Below are the code and all the weights of a small trained network. Each question names an input and a class and asks about switching units off, where a switched-off unit gives its printed mean instead of its output.

import numpy as np


def w(rows, s, z=0):
    codes = np.array(rows[::2]) - 128.0
    scale = np.full(codes.shape[1], s)
    scale[-1] = z or s
    return codes * scale


def f(y):
    return np.maximum(y, 0)


def log_softmax(a):
    a = a - a.max(-1, keepdims=True)
    return a - np.log(np.exp(a).sum(-1, keepdims=True))


def net(x, mask):
    res = np.array(x, float).reshape(1, 4) / 4 @ E
    y = f(res @ A[0][:, :-1].T + A[0][:, -1])
    res = res + np.where(mask, y, B[0][:, -1]) @ B[0][:, :-1]
    return log_softmax(res[-1] @ U[:, :-1].T + U[:, -1])


A, B = {}, {}
E = w([
[199,167,144,189,85,1,155,140],'x0',
[61,69,83,176,19,202,72,95],'x1',
[181,25,62,69,170,55,126,191],'x2',
[161,147,180,68,58,150,135,177],'x3',
],0.01)
A[0] = w([
[163,135,170,85,60,88,124,158,208],'neuron 0',
[137,173,127,163,161,101,130,103,174],'neuron 1',
[130,185,187,82,46,167,134,118,163],'neuron 2',
[101,122,131,121,44,210,129,129,164],'neuron 3',
[129,51,51,167,120,55,130,125,137],'neuron 4',
[158,19,73,44,107,78,127,175,253],'neuron 5',
[134,174,164,112,250,105,142,126,94],'neuron 6',
],0.018,0.0027)
B[0] = w([
[97,148,123,109,177,126,162,162,193],'neuron 0',
[72,130,146,69,159,183,128,149,171],'neuron 1',
[58,118,201,98,96,183,149,157,197],'neuron 2',
[150,86,149,133,99,155,17,62,198],'neuron 3',
[207,92,98,217,81,130,72,251,194],'neuron 4',
[46,192,221,27,165,171,186,174,254],'neuron 5',
[183,155,109,28,210,107,120,171,221],'neuron 6',
],0.014,0.025)
U = w([
[105,214,139,75,207,82,214,144,137],'0',
[106,133,192,114,100,175,111,155,244],'1',
[171,151,69,118,182,96,105,126,81],'2',
[143,116,150,116,88,71,185,88,31],'3',
[110,122,116,157,81,114,89,9,98],'4',
[160,127,99,196,83,98,105,132,27],'5',
[165,116,127,115,94,92,176,77,2],'6',
],0.012,0.0044)

Each question gives the input, the list of numbers given to net, and the class t.
The units are the neurons (one row each of A and B). Each row of codes is followed by its name. A weight is (code - 128) times the scale printed after its matrix; where a second scale follows, it is the last column's (A, B and U).
mask holds one flag per neuron, in row order. A switched-off neuron (its flag False) gives its mean, the last column of its row in B, instead of its output. The means were averaged over made-up inputs and are rounded, as every weight is.
A unit's drop is (log p(t) with every unit on - log p(t) with that unit switched off) / (log p(t) with every unit on - log p(t) with every unit switched off).
The circuit of an input: a set's keep is (log p(t) with only the set's units on - log p(t) with every unit switched off) / (log p(t) with every unit on - log p(t) with every unit switched off). Starting from all 7 units, units are removed one at a time, each time the one whose removal leaves the highest keep (on an exact tie, the one counted first), for as long as the keep stays at least 0.8.
circuit, biggest first: the units of the circuit, biggest drop first
unit that matters most: the unit with the biggest drop
k most important neurons: the k neurons with the biggest drops, biggest first
drop of u: that unit's drop, to one decimal
input [-7,-2,0,-5], class 2: unit that matters most	neuron 5
input [-6,6,-7,0], class 4: circuit, biggest first	(neuron 3; neuron 5)
input [-1,6,-4,0], class 4: circuit, biggest first	(neuron 5; neuron 3)
input [7,2,5,-3], class 1: 2 most important neurons	(neuron 4; neuron 5)
input [6,8,5,-5], class 5: 2 most important neurons	(neuron 4; neuron 2)
input [-1,2,-1,-6], class 5: circuit, biggest first	(neuron 5; neuron 6; neuron 2)
input [2,7,-2,-7], class 5: circuit, biggest first	(neuron 5; neuron 4)
input [4,3,2,-7], class 5: 2 most important neurons	(neuron 4; neuron 5)
input [6,0,8,-3], class 1: 3 most important neurons	(neuron 4; neuron 5; neuron 6)
input [-4,2,8,1], class 0: 3 most important neurons	(neuron 5; neuron 3; neuron 2)
input [7,4,7,8], class 0: 2 most important neurons	(neuron 5; neuron 0)
input [-8,2,-4,-4], class 4: drop of neuron 5	0.2
input [-6,5,-6,-2], class 4: drop of neuron 5	0.3
input [-3,7,-4,3], class 4: drop of neuron 2	0.0
input [6,8,4,-7], class 5: circuit, biggest first	(neuron 4)
input [6,8,-1,0], class 5: circuit, biggest first	(neuron 5; neuron 4)
input [2,7,0,-3], class 5: 2 most important neurons	(neuron 5; neuron 4)
